Each row has a class, written as a number after it.
[  8  -2 -11  -3  -6 -13   1  -8  -1  -9  -3  -2   1  -8  10   5  -3  -2
   2 -12  -7 -16   2   0  13 -10  -5 -22  -4   3 -15   1  -1   3  -8  -1
   5  15  -8   5  -8   1 -13]
3
[-13  12  26   2  -8  24 -38  -8   0 -30 -13  21  -3  -7  -4  20  -9  -9
  -7  -6   3  -5 -12   3 -18   3  -6  -1 -23   9   3 -17  18   6   4   0
   2  -1  12 -13  -8 -14  -9]
0
[ 15 -28  20  57  -8   3 -69 -18  32  41  12  -2   7  45  34   0  22 -48
 -58  68  18 -47   1  39  -2 -50   0  -1 -83  -3 -43 -36  54  27 -38  23
  58  91 -27   6   3 -21   6]
1
[ 21  10 -25  -6   5  15  -4  -6 -22   6  -9   8  18   8  -8   3  12  12
   5   3  -5  11   2   4   8  -1   2 -19   2   5  10 -15  -9  10   3  -2
 -10  16   0 -11  -8   2   4]
7
[ 22  -2  -4  -2  -1   1   3   6  -9  -1  24   7  -4   7  -3  -2  -7  14
  -4  -7  -1  -2  -1  14  -9  -4  -1 -15  -7  -4  10 -19   2   4  -3   0
  15   6  14  -5  -6  12  -9]
0
[  1   2   6   4  -2   3  -4  -3  -9   5   4  15   5  -1  -1   7  -8 -11
   2   1   2   8  -4   3   2  11   9  -6   2  -6   0  -2  14   8   4   9
  12  -6   4  -4  -7 -12  -8]
2
[ 23  -5  -3   5  17   0  -3  -6  15  16  10  -5   2   3 -17  18   7  -7
   6  -4  -9   7   6   0  -1 -17  18 -23  -6  25  -2   4   3 -14 -20  11
  14   2 -13  -5 -20   0  -5]
7
[  9   1  20  -1   6  -9  16  11 -15  19  -1  10  -6 -16  -4  -5   4  -5
  -9   0   1   7   7  -3   5   6  16 -11  16  10  -4   5   0  -7  -6  13
  -7 -17   5   3  -1   5   1]
1
[  0  11  -4  -9 -11  -3   2   6   3   0  -9  -4   6   3  -4   5  -2 -10
 -10  -3   1  -4  -8   2   0  -1  12  -3 -11  10   4  -4   3   3  10   0
   2   8  -3 -12   8  -1   4]
9
[ 12   3 -10  -8  -6   3  -7  -9   0  -8  -1  -5   4  -4  -8   2  10   2
   4  -4  -7  10  15   1   6   4   0  -8   2  13   5  10   1   0   5   7
  -6  -3 -13  -8 -10   1  -5]
7
[-11 -13  27  13  12  -9   2  -5 -30  29  -1   3   2  26  19   8   3 -17
 -11   2  -1   2 -28  -6 -13  -5  39  15 -32   1   2  25   7  20   0   3
  12   6  -8  14  14  19  22]
1
[  0 -18  -3 -14  -9   6  -3  -1  -7 -15  -7  13  23  11  -2   7  -9  -2
   5   9  11  -4 -12  -2   9 -17  15 -20 -20  11  -2  -5   6   0 -12  -5
  18  12  21   3   1 -10   9]
5
[-40  16 -21 -91  -7  55  -3  -7 -10   2 -25  22   7 -31 -24 -14  26  10
  14  33 -15  15   3 -40  -6 -35 -14 -19  28  33 -12   8  -1  12  11 -15
  28 -40 -49  31  25  11 -42]
10
[  3  -4  19   3  -8  13   4   4  -9  -3   5  18   8  -7 -19 -10 -11  -7
  -6  -2  -5   0  25 -23  15   3  -8  -7  14   5 -12  -9   8 -13  -7   3
   2  -5   6  -3 -11   3 -13]
6
[ -4   6  12  -3  -4  -1   7  -4 -10  -6   9   7   3   4   1  -5   4  -6
  -3   0   3   8  -4   7   8   4  16  -7   6   6   1   2   7  -4  -4  -3
   3  12  -3 -12   1  -1  10]
1
[-20  24 -32   6  48   9 -11  15 -21  12  -3   3  18   6   8  18  22  20
  18   5  16  -3 -43  -6  43  -5  -2   7   3  -5  -7  47  -3 -10  48  11
 -28  31  14 -15   0 -21  20]
6
[  7  -3  -4   7  15  -2  -1 -10  -5   2   4   5  -7  24 -12  -3  -3 -11
  -9  11   0  10 -20   6   1  11   5 -20  -6   5   1  -2   8   3  -3  16
  22  -8  -1  -6  -5  -7   9]
2
[  2  14  12  -2  11   4  -2  10 -21 -10 -13  23  25  -3 -11  15 -20 -10
 -16   0  12  19 -16 -12   5   7  23 -25 -13  29  11 -19  -3  -1 -15  -4
 -13  -4  17 -19 -11 -10  11]
1
[ -5  -6 -14  -3   7  -8  23  28  -1  14  -2   5  16   5 -10  17  10   1
   1  -8 -10  -2 -13  -9 -11   1   5   6  26  -8  30 -26  -8 -12 -13   4
  -7   8  -4  -7   7   4   9]
10
[ 19  18  23  13  10   8  -1  -1  -5  13   9   5  -9   0  -7 -11  -9   6
 -25  -1   4  10  16  30   8   7  -5   2  -9 -11  -4  -1   9   3   7   6
  10  13   9  -1   0   7  -8]
6
[  6   3 -16   9   1  13  12   4  -6  -1   3   2  -8  -9 -11   1   2 -10
  -8 -12  -9  -6  13 -27 -11  -7  -6  -5  11   8 -21 -11   2   3 -16   0
  13  -4 -10  -6  -5  17  -7]
0
[  9   0  -1  -7   6   8   4 -10   2  -7  -4   1  11   7 -12  -3  -1   3
   9  -6  -3   6   8  -5   3  -1   4   8   6   0   5   1  -4   2  -3  12
   1  -2  -1  -5  -4  -1  -3]
7
[  5 -14   4 -23  21   2  -8  -5 -11  -3 -13  -1  12  15  -3 -10 -11  18
  -7 -18  -5 -20 -14   5  18 -19 -30  -2  11  -7  10 -15  -8 -15 -16  12
  11   4  12   3   9  -6 -17]
3
[ -22  -21   29   70   10   29  -23  -32   -3 -107  -85   22   15  -36
   53    3  -32  -22   57  -55   -1  -44  -27   12   42  -16   61    3
  -35   -7  -45   -8    9   27  -27   -4   38  -16   57  -55  -37   17
  -20]
2
[ -1   8  32   3 -10  11 -12  -1  -4  -1  18  17  -2  -2 -14 -19  12  -4
  18 -15   6   7 -12  23   1  10  32 -19  12  17  -4 -23   3   9  -9 -21
 -11  17   7  -3   2  14   0]
0
[ 14  17  -8   9   8   7  -1  -5   2  -1   0  12   7   3  13  14  11   1
 -23 -28  12  -4   9  16   9  15  13  -9  -9   9  -1   2  11   4  10  -7
 -14   8   9 -17   8   2  -2]
8
[  2   6 -15   3   5  19  17   3 -22   4  -3   6  -1 -11  -4  -5   2   6
  30 -11  -5  -4 -12 -22 -15 -13  -6 -31  17  -8   2 -11   2  -2  -8  10
   9  14   2 -15   3   3  -3]
0
[  8  -4  28  13  -1  17  -2 -20   9   9  17  13  10  10  11   7 -12 -15
  33  -9  13  -8  26 -24  11  15  -3 -20  18   2  16   0   7  -4   2 -23
 -11  11  28  23  10 -20  -7]
4
[  0  -7  22  -5   1   3   9  -9 -23   4  15  10  -3   6  -4   0  -8  -4
  -6  -1  -4 -12   8 -10 -14   8  -2   4 -10 -12  11  -1  22   1  -8  14
  11 -14  12  -7  12   5  -5]
0
[  9  -1 -10  -4  -1   4 -12 -11  -8  -6   5  -2  17  14 -10   7   3   4
   8   2   1   7   3   1   7   4   2  -7 -11   8  11   6  -6   4   6   3
  -6  11   4  -7  -2   0  -1]
7
[-16  15   2 -17   5  16  -4  -7   5  -6 -13   0  16   7 -11   5   1  -4
   0  11  -4  -8  -3  -6  11   9  -8  -3  -2  25   9  -6  22  -9   9   0
  -5  11   8 -18  24  -8  11]
9
[ -7  -9  16 -13 -13  -6   8   0  -9  -1  -4   9  -2   8 -10  -1   8   1
   1   3   4   0   3   3   8  -1  -1 -18   4  -5  -1   4   2  -5   6  -1
  11  -6  17  12   3  -6   6]
5
[ 18   2  -6 -16  16  -1   6   4   9 -18   2  -6  13  12 -20   0  -9  21
 -17   6   7  13   4   8  13   3   9  13   5   7   1  13 -17   1  13 -10
 -12  -8  11   8  -3   8   5]
7
[ -2   1  -1  -8   7  -6  15  13   7  -6 -13   0   2 -15   1  -1   2   1
   1  -6  -2  -4  -3  -9   2  -7  13  -5  15  -6  11   1  -2 -18  -9   6
   3   0  -4  -6  -3   2   4]
10
[-16   4 -11  16  -8   8   7  -4  -4  -1  -6  -7  -2  14   8 -16   4   3
   8   7  -1   7 -22 -15 -12  19  -8 -17  14 -11  22  -9   3   8  -1   1
   1 -12  -2   9  -5   2  21]
2
[ -6   7   4  -1  -3  -4  -2  10  11  10  10  22   9  11  -1  10 -14   0
 -22  -5   6  -2   6  -7   0   8   1   1   3 -15  -6 -20   9   6   7  -7
  -2  10   9  -1  -8  -3   0]
8
[-10  -6  -3  14  10   5   3  -7  -5 -19   4   0   6  -4   6  10  -2  -6
   4  -2   2  -3   6 -18  14  -1  16  -4  -1  -4 -11  10   8   3   2 -17
   0   1   3   2  10   7  -3]
4
[  8   6  26  -5  13  -9   1  12  -9  10   5   7  -5  -5 -12  -1   0   5
 -27   3  -2  22   4  10  -9  -3  -7  25   8   1  -1   1   9 -12   2  17
   3  -4  -7   1  -1  -8   3]
1
[  4   0   3   4 -11   9   6   7  -8   3   7   3   3   9  -5   2 -11  -8
   2  -5  -2  -4  -8 -18  -4   6 -11 -11   5   7   6  -4   2  10   4 -17
   2   4   3   3   2   6  -3]
0
[-11  -2   9  -9 -14   4  -3   2  -2  -4 -13  13   8   6  -5   8   1  -4
   4   1   2   5   2  -4   7  -3   2 -11 -10   4  -6   8   7   7  10 -14
   9   5   6   9  -3 -10   0]
5
[ -2  -9   2  -6  -2  -1   3  14 -12   3   3   2   3  -3   9   2  -4  -1
  12   0   6  -8 -11 -10   9 -13  15 -25  19 -16   5  -2  -6  -6  -3  -3
  14  17  10  -3   7   4  22]
10
[-10   3   6  -5   2   8  -6  15   5 -10 -14   4   3  -4   5  -4   4   6
   2  -3   3   2 -10  -3  13   2  10  -6  14   3  13   1   2  -7   5  -7
  -5   1  -2  -7   3  -3  12]
10
[-10   3  14 -33 -13  -2 -10  13  30 -13 -15   1   3  -8 -11  -7 -16  -4
  -5  -1   3   7 -18  28  -2   2  18 -15   4  16  29 -17 -19  -6  -7 -21
  -1   4   3   7  -6   5  -5]
10
[ -6  -8  13  13 -10  -1  -3   1   3   1  14   4   1  -1   5  -4   6  -2
  -1   3   4  -7  13   0  17   1   1 -17  -4 -11 -15  -2  12  13   7 -19
   0   1  -1  10   5   8 -28]
4
[ -4 -10 -12 -13   6   8  19  10   6   1   4   7   6  -4  -6  -3 -11   6
   3   3  -1  11  10 -13   2  -4  19 -19   6   5   6  -5   4  13   3 -13
   2  -4  -9   6  18   8  -3]
4
[-17  -1   3  -6   0   7 -16   9   3 -10  -9  10  10  -5   9  -3   5   7
   9   5   3  -4 -11  -7   1  -4  11  10   2 -11  10  -2  10 -13   5  13
  -7  25   0 -10   2 -12  16]
10
[ 35 -42   7  67 -19  18  44  24  -8 -26  37  15  25  60 -32 -10  58 -11
 -14 -46 -24 -15  67 -27  65   7 -69  49  87  20 -54 -26  14 -12  -5 -59
  -9  -4 -24 -31   0   4 -10]
6
[  1   4 -13  49 -23   6  48  11  53  44  29   7 -12 -22  -8  51 -32 -30
 114  20 -40  18  17 -19   5  74 -37  28  53  17  59 -20  22  25  14  48
   8 -37  17   1  12 -31 -14]
7
[  6  -4  -2   5  11   9  -3  -2 -11 -12   3  16   4  12 -11  12 -20 -14
 -20   2   0   3  -2  -7   6  10  20   0  -8  13  -6   5   3   0  -8  -6
  -1  -2   7 -10  -9   5  17]
6
[ 37  16  80  -5  55  -7 -16 -72 -32 -29  65  23 -13  63 -40  51 -23 -52
 -13   2  42  -6   3  57   3  35  45 -50   9 -10   5  42  17  -8 -24 -64
  19  15  36 -19  38 -30   0]
0
[ -2  -8   4   5  -6  -8   1  -4  -3   4  -2  -1  -3   0  -1   5  -7   0
   1 -10 -11  -8   4  -6   4  -9  -5 -16 -15   6 -15  -2   0  -3  -8   0
   5   7  -3   3  -5   1  -5]
3
[ -6   0  13   2   1   4   6   3  -3   9  16   7   0  -5 -12  -5  -4   5
  -4   7   4  -2  21   3   6   6  -7   5 -10  -6  -3   8   5   0   5  18
   4 -12  16   1   2   8 -17]
6
[-32  14  -8 -25  -1 -14  15 -12 -14  14  14 -22 -15  -5   1  23   8  10
   3  -8 -24   2 -12  -6 -13  -6 -23  -1 -48  16 -13  40  17   4  26  25
  29 -29  -4 -11   4  33 -20]
9
[ -4   6   1  -2  -4   8  -3   8   2   6  -4 -10 -13   8  -3  16 -20 -10
 -45 -23   3  -9  16   5   6   3  13 -17 -22 -13  18  23   1 -14   4   4
  17 -14  -4 -26  -9   2  -7]
6
[ -7  -1  11   9  -2  -6  -3  -3   3   4   0   3  -6   7   3   3   0  -8
 -14 -11  -1  -5  -3   6   4   0  -2   0 -11  -6  -6   1  11  -7  12   9
  13   3   7  -9   3  -1   2]
8
[ -5  -3  -6  -6  -2  -9   3  -2  -2   4   0   7  -2  -9   0   9  -5  -7
  -8  -7  -2   0   7   4  -3  -5  -4  -6  -8  -1 -10   8   7  -2   6   6
   8  -3   6 -14   0   0  -1]
8
[ -1  10 -28  21   8  10  -4  24  13   7 -22   9  15   1 -13  12  -7 -10
 -13 -14  -5  11  15 -24   9 -10  -3  -4   1   6  -8 -18  -4   2  19  -8
   8  34 -16 -19   0 -11   3]
8
[ -8  -2   2  -6   6   6   2   8   1 -12  -9   9  10   5   2   3   4   3
   5  -1  -3   0 -13 -12   1  -3  11   6  10   0  15  -4   2  -9  -2  -4
   0   2  -5  -3   2  -3  11]
10
[ -2 -12  26  -3   6  -2   9   4   9   3 -14  13   4  -2 -13 -15  -3   6
  24   7   1   5  18  -7   9  -6  -9  -9  12   6  -2 -11   4  -6   0  12
  13  10  29  21   7 -11  19]
5
[  1   3   7   3  10   3  -2   7  -6  -1 -17  -6 -14   0   4  -2   2   3
 -18   6  -6   5 -24   7  -1  -3  -7   9   3  -4  -2   7   0  -7  -3  -7
   7 -14  -7   2  -4   9   6]
10
[-10   0  22   6  -4  -5  -6  -5   4  10  -4   6 -10   1  -8   7  -3  -5
   1  -8 -14   0  -6  -2   2  -2  -3  -6 -18  13 -13  -4   6  -6  -4   5
   1  -4  -6   7 -10  -9  -4]
3
[ -6   1   5  -3  -2  10 -16   5  11   7 -14 -12   0 -13   3   2 -13  11
  -1 -13  -6  -8  15  -3  11  -4 -22 -12   2  10   7  -2  -5   2  -1  -7
   3  -3   1  16  12   4 -25]
3
[ -8  -2  -3  -3  -4   5  -4  -5   5  -4   1   2  -1  -1   5   1   8  -1
   5  -1   2   1   9   4  15  11  12 -22  -6  11  12   8   3   3  16 -22
 -13  -5   1   6   7   2  -9]
4
[ 25  -8  56 -21 -30  20  25  11  32  10  11   5  14  19  26  -9 -11  53
 -12 -39 -25 -20 -84  86  63 -10  35 -55 -73  83  32 -62  23 -12   9   5
  41 -24  51  19  -2  49 -37]
3
[ -1  20  -4 -14  -5  -6   3  11 -12  21  -1   2  11  10 -10   1  -7   1
 -23   3   1   1  -1  -2  -3   4  -7   1 -21  -8   1 -14   5  14  18  13
   3  17   2 -11  12   4  -6]
9
[  2   9  12  -6  10 -10   5  -5   0   0   1  12  -3  -5   1   9  -4  -7
 -20  -8   7  -3  13   7   4   4  -3 -12  12 -12  -7   4  12   1   2  -7
   2  -9   5  -5   2  -4  -4]
8
[  4 -11   2  -9  -2  -4  11   9  -4  -5   2   0   2   5  -3  -1  -4   2
 -11  -4   0  -4 -17  -4   6   0   2 -17  12  16  -2   1  -2 -22  -8   9
  -5  -2  11  -9  -7   4   5]
1
[ -8  10 -19  32 -22   7 -16  -7  -6 -30  10 -23   5 -16  -2  16   3 -32
  -6 -26   2  -3 -17   5   7   3  12  14   0 -20  -5  10  16 -36 -13  31
  22  20 -17 -48  -6 -18 -27]
2
[ 52  10 -81  90 -63  37  51  43  36  63 -12 -55  -3 -19  77 -29   0 -28
 -16  13  12 -46 -60 -20 -10 -15  51   1  -3 -20   3 -60   8  28 -43  45
  22  45 -22  19  24  35  34]
9
[-10  -3   9 -12 -10  -3  -5   4  11   0   4  -1  -1  -1   1  -6  -1 -10
   1  -2   2  -3 -19  -3   3  -8  15  -6  -4   6  -1   2  -4 -19  -7   7
   7  15   1   0  -9   1  13]
10
[-24 -10  -2 -25 -25  -7 -13   6  -5 -41  12   6  16  -4  -9   0   3   2
 -14  -1 -13  15  -1   3  -1  13  15   4  -1  30  11  -6  12   1   1  -1
  -1   3 -22 -14   5  20  -2]
1
[ 21   3 -23   9   9 -13  30  -5 -25  37   6   6  -5 -18  18   7  -7  -2
  10   2  -8  12  30 -16   3  14  -2 -50 -27  12  -4  11   8  28   1  -3
  -8 -11   7   3  -4  22  -9]
4
[-25   5   6  28   7  11 -24   8  21  -7 -17  -5  10   3 -29  12  19 -25
   5  -6 -11  -2  40 -36  -5 -15   5  17  -6  14  17  -8 -11 -12  13 -28
  16  26 -23   8   2  -9  -6]
0
[ 97 -42  11 -11  15 -43 -50 -29   0   6   6   7 -62 -31 -30  33   5 -24
  46  11 -20  21   8  70 -38  24 -48 -11  51  43 -38  68 -19  -9  12  18
 -46  -7   9  25 -27 -20 -44]
7
[  6  -3   9  -2  -4  13  13  -5   0   8  20  -2 -21   7 -14 -11  -6  -5
  -2  -8   1  -4  18 -21 -17   3 -14  -1   9   0  -8   8   2  -5  -4   9
  13 -13   5   3   8   5   0]
0
[ -7  -9   9  -9 -13  -9   6   1   3  -7 -11   6   5   4  -6  -8  -6  -2
  -3  -3  -5   9   5  14   8   1   7   3 -16  10  -6   2   9  -1  -3  -5
   8  12   9  -2  -8  -1  13]
5
[ -2   1  14   4  -2   6   8   6 -20  -2 -16  14  17  -3   2   9   0  -8
  -9   6  -5   1 -21   0   8 -12  11  -1  -9  14 -19  -4   8  -1   1  -9
   1  16   1 -10  -4   1  -1]
1
[  7  -4  22  11   7   8   2   2 -10   9  -4   6 -12   8  -8  -4  -9  -7
 -17 -11   3 -16  13  -6  -5   5   6   1 -12 -12  -2  -5  -3  12   4   8
  16 -11  18   5  14  17 -14]
0
[ -3  -3   4  -1   8   1  19   6  -8  -5   1   4   8   1   9   8  -3   1
 -11   3   6  -8 -17 -12   0  -8  14 -21   4   4  -3   3  14  -6  -9  15
   6   3   5  -9   5   3  16]
1
[ 25 -17 -32  -8 -37  14  12  -3 -24  -2  -3  23   1   8   2  13   5 -29
  -8  29  -2  -9 -25 -26  13  11   3  -7  12  21 -34   4  -1  10  44  17
   0  10  14  23  11 -12  30]
2
[-32  26   7 -16 -11  29  -3 -19   4  -5 -15   4  19  -9 -17 -18 -31  -9
   8 -20  -1  11 -11 -27 -24  14 -11   9  -3  -5  10 -16   5 -21  -6  25
  -4  37   8 -17  18  -4 -14]
8
[ -9  -5 -18 -48 -16  32 -49  26  38 -32   3  19   7   4  -6 -30 -32  17
  -9 -33   7   1 -12 -29  28  17  40 -30  15  27  23 -32   0 -13  10  57
  17  26  -7 -17  11   8   1]
10
[  0   3  -7  -6 -12   8   7  11  17  -3 -10  -6   8   8 -18   2  10   7
 -11  -7  -6   3   4   2  15  -1   8 -13   1  15   1  -7 -12   3  18  -4
  -4   2  -7  -2  -3  13   1]
7
[ -3   2   8 -31  -9  -1   6 -20 -20 -18  12   9  -6  23 -24  25   4 -18
  -7 -13   0  -6 -10 -12 -27   8 -21 -25   5  14  16   9  -9 -16  -1 -25
 -10 -20  10  -2 -11  -9  -1]
0
[-21  -3   1   2 -18 -10  15   7   2   5  -7   2   9  -8  -9   4   2 -13
  24  -1  -8   5   0  -4  12   0   0  -1   7   1 -10   4   2  -5  -7 -17
   5   9   2   1 -14  -4  -7]
5
